[[ 691 -412  255  111 -392  496   53]
 [ 757 -448  145 -185 -294  496  218]
 [ 769 -230 -307  164 -214  486  454]
 [ 753 -532  145  -79 -311  496  218]
 [ 757 -412  145 -269 -294  496   18]]: 18

[[7 6 5 6 5 7 2 5 5 5]
 [7 7 2 5 6 8 5 4 3 2]
 [4 4 6 7 2 7 6 9 9 5]
 [7 4 5 6 6 3 4 5 6 4]
 [3 2 7 8 5 6 6 8 8 7]
 [4 5 5 5 6 2 3 4 6 8]]: 8

[[34 81 69 18 53 66 37 42 72 52 81]
 [83 42 91 33 22 19 17 91 61 75 76]
 [88 70 51 79 71 39 20 15 51 86 89]
 [43 17 19 45 85 85 26 19 25 47 89]
 [33 18 46 49 67 41 83 32 30 17 86]
 [41 17 69 27 80 29 35 33 69 63 36]
 [19 58 58 16 65 37 26 51 85 19 46]
 [22 88 67 58 91 46 49 74 21 69 71]
 [66 51 26 12 76 67 48 64 61 29 56]
 [66 79 65 48 87 22 36 58 40 73 64]
 [39 68 67 22 60 63 12 61 13 56 62]
 [81 41 70 90 18 77 72 53 13 21 32]]: 32

[[  9   0   0   1   8   8   7]
 [ 10  -4  -3  -3   8  10   8]
 [  9 -13  17 -32 -32  13 -14]
 [  4   0   6   5   9   2   7]
 [ -6  19  19  -2  -8  11  -8]
 [  4   6   4   4   3   5   4]
 [  4   3   4   2   2   5   4]
 [ 23 -14 -13   4  10  13  29]
 [ -8  19   9  23 -10 -23  -9]
 [ -4   4  13   3   3  -2  -4]
 [  8 -14  17 -32 -32  13 -15]]: -15

[[83 61 71 70 78 74 71 58 77 84 74 76 68 68 54]
 [65 57 67 65 78 74 60 79 87 79 74 64 50 70 71]
 [86 59 68 66 84 73 42 69 62 61 71 60 63 70 75]
 [73 70 77 66 79 69 55 66 68 67 76 67 57 71 65]
 [78 67 66 75 95 80 65 69 52 66 24 81 80 95 65]
 [61 94 64 68 56 75 62 88 73 67 83 70 56 75 67]]: 67

[[138 193  95 178 176  42 134 109 137 150]
 [ 54 204 170 139 151 163 213 171 196 112]
 [182  90 170  92 126  65 167 158 210 128]
 [159 130 203 161 162  93 173 132 112 241]
 [203  64 141 146 174 184 181 162 161  88]
 [171  50 163 163 183 187 207 164 120 142]
 [183 190 131 177 112  49 122 135 109 199]
 [156 153 125 129  91  98  63  98 157 198]]: 198

[[598 502 486 517 787 271  50 750 591 502]
 [764 651 762 520 462 737 287 233 730 427]
 [550 630 598 494 508 551 684 686 501 455]
 [565 393 375 463 572 705 459 732 564 389]
 [498 636 513 480 571 248 407 525 627 628]
 [358 781 732 499 822 942 815 582 680 747]]: 747
---
[[-30   1 -24  19  15  59 -47]
 [-20  35  22  19  -8   5 -76]
 [-30  30   3  10  -8  -2 -40]] ⇒ -2

[[-64  25   3  -5 -14]
 [ 29  70   5 -11 -12]
 [ 34  -7  23  33  17]] ⇒ 33

[[ 58  -6   9   2  50]
 [ 17 -11 -67 -57 -20]
 [ 39  47  10 -33  11]] ⇒ -33

[[ -1 -10   5 -16]
 [-69 -22 -41  11]
 [-30  15  11 -18]] ⇒ 11

[[ 16  24 -70 -11  -9  28 -17]
 [ -6 -12  -6 -21  67 -17 -22]
 [-44   9  30  -9  -4 -20  54]] ⇒ -20

[[ 60 -33 -13  13]
 [ 30   8 -40   4]
 [ 43  -7 -29   5]] ⇒ -29

[[-74  -5  -9  31  57  -1]
 [ 22 -26 -32  -3 -59  65]
 [-15  12 -23  -7   0  12]] ⇒ 0

[[ 14 -23 -11 -31  24 -25]
 [ 39 -73  27  -8  47 -61]
 [ 18 -37  27  25   6 -12]] ⇒ 6
---
 1.27  -1.17  -1.25   0.36  -0.39
-0.25  -0.75   0.99   1.50   0.51
 0.57   0.87  -0.46  -1.32   0.14
⇒ 0.99, 1.50

 0.114  -0.054  -0.112  -0.155  -0.171  -0.102  -0.132 ⇒ -0.155, 0.114

 1.193   0.242  -0.677   1.495  -0.737   0.831  -1.333 ⇒ 1.495, 1.495

-1.60   1.35  -2.15  -1.35   1.02  -0.06   0.41
-1.73   1.64  -1.99  -1.01   0.85  -0.66  -0.16
 0.01   0.93   0.15  -1.62   1.68  -0.32  -0.90
⇒ -1.01, 1.68

-114.79   -15.54   136.53  -169.15   -82.27  -103.76   132.23 ⇒ -169.15, 136.53

-1.008  -1.306  -1.483  -0.450   1.492 ⇒ -1.483, 1.492
---
(40, 72, 5, -14, -26) | 5
(-75, 33, 10, 64, 53) | 33
(-25, 48, -36, 8, 62) | 8
(-18, -1, -64, 32, -68) | -18
(39, -63, -64, -40, -77) | -63
(-3, -5, 58, 6, -54) | -3
(-6, -10, 24, -36, -65) | -10
(35, -3, 7, -43, 63) | 7
---
[[-13  -3  10  -2 -12  -6 -10 -11  41  -1  -2  28   6]
 [-13  52  56  -2  -5  -1 -42 -20 -28   4   3   8   2]
 [-36 -28 -15  -5 -42  20   5 -27  18   4   2  12  18]
 [-26  -6 -13 -11  30   7 -14   8  30   0  12 -26  20]
 [ 35 -33 -27  -4 -55  19  12 -12  16  -7   1  -4   8]
 [ 14 -11 -25   0  19  22  16  31  20  -2  -3 -19   6]
 [-74  -9  38  -4 -33 -19   4 -23  30  12 -16   9  10]
 [  5 -22  -9  12 -29 -13  29 -15  18   5 -29  41 -24]
 [-35  38  48   0  -2 -12 -36 -17 -14 -11  19  -1   4]
 [ 59 -16 -32  -6   0  26 -23  -2 -68   5   1  18   2]] => -13

[[ 12  31  10  -4 -15  18   6 -26 -14  12  -4 -25 -41  40]
 [-34   8  -8  30 -13 -35 -35  27  42   9   0 -20  23 -24]
 [-35  10 -19  40  27  23  28 -18  -8  15  -2   7   8 -26]
 [ -3 -10  10   4  14  12  23  11  -2 -31  12 -19 -12  15]
 [ 19  14  -3  -8   9  36  28 -37 -29  15  -5  13 -31  19]
 [-10 -21 -11   9  17  -4   7  12   3  -6   2  20  26 -32]
 [-10  20  -6  19   5  21  18 -24 -15  18  -3  -7 -14   3]
 [ -3  -2   3  -4 -26 -42 -46  30  34   2  -1 -12  18  -7]
 [  0  20   2   8   8  26  21 -22 -11   5  -1 -11 -28  23]
 [-21  18  -8  25 -11 -11 -16  -2  16  17  -6 -12   7 -10]
 [ 13   6   8  -7  26  53  58 -32 -44 -13   7  -5 -42  33]
 [ 16 -28  -4 -16  12   3  11   7 -12 -12   4  26  12 -16]] => 12

[[-11  22 -29  -1 -63  -7]
 [ 15  10  11   6 -59  -3]
 [-15   6  17  16 -15  -5]
 [ 33  -6 -16 -54  29  -2]
 [ -6  12  17 -19 -22  10]] => -11

[[ 64 -34 -17  33  35  -8  28  19 -48 -18 -43  -7 -46  19]
 [ 38 -26  49 -49 -43  27  39  62  13  27 -50  42   9 -14]
 [ 14  62 -42 -13  58 -12 -61 -25 -54 -49 -31  49 -25  56]
 [ 45  53 -29 -59 -34  15  31  16  49  12 -18  44  33  60]
 [ 11  18  36   9 -57 -41  30 -35  48 -20   9  37 -25  -7]
 [ 41 -61 -27  56  46 -24 -46 -22  60 -56  52 -35  51 -12]
 [-51  15 -25  24  37 -55  15 -43 -44  11  53   3  17  27]
 [-17   2  13 -54 -54 -61 -57 -62  -3  60  49  41   2  10]] => 64

[[ 17  -3  -4   1 -16 -13  -3 -28  -6 -11 -19   1  13]
 [ 23  -8 -14  10  25  15  42 -31 -17  24 -22  -5  54]
 [  2   0  -5  -9 -27 -35 -11   3  27  25 -52  -7  20]
 [ 30 -17   4  10  -5   6 -15 -18 -11   3  34  10  21]
 [-32   0   2   0  41  13 -17 -42  28 -18   9   4  -5]
 [-11 -12  -6  53  37  48 -12  21 -36  11   6  -9  48]
 [ 12   3   9  22  22 -44   1 -49   0 -41 -10  -8 -12]
 [-28   0  11  10 -11  -8 -25 -59 -11  13 -10  -4  41]
 [ 21  -6  -6 -40   6   3   9   2   1  38   9  -2   7]
 [-19  24  -3  -1  24 -11  -3 -30   1 -22  -7   8  52]] => 17
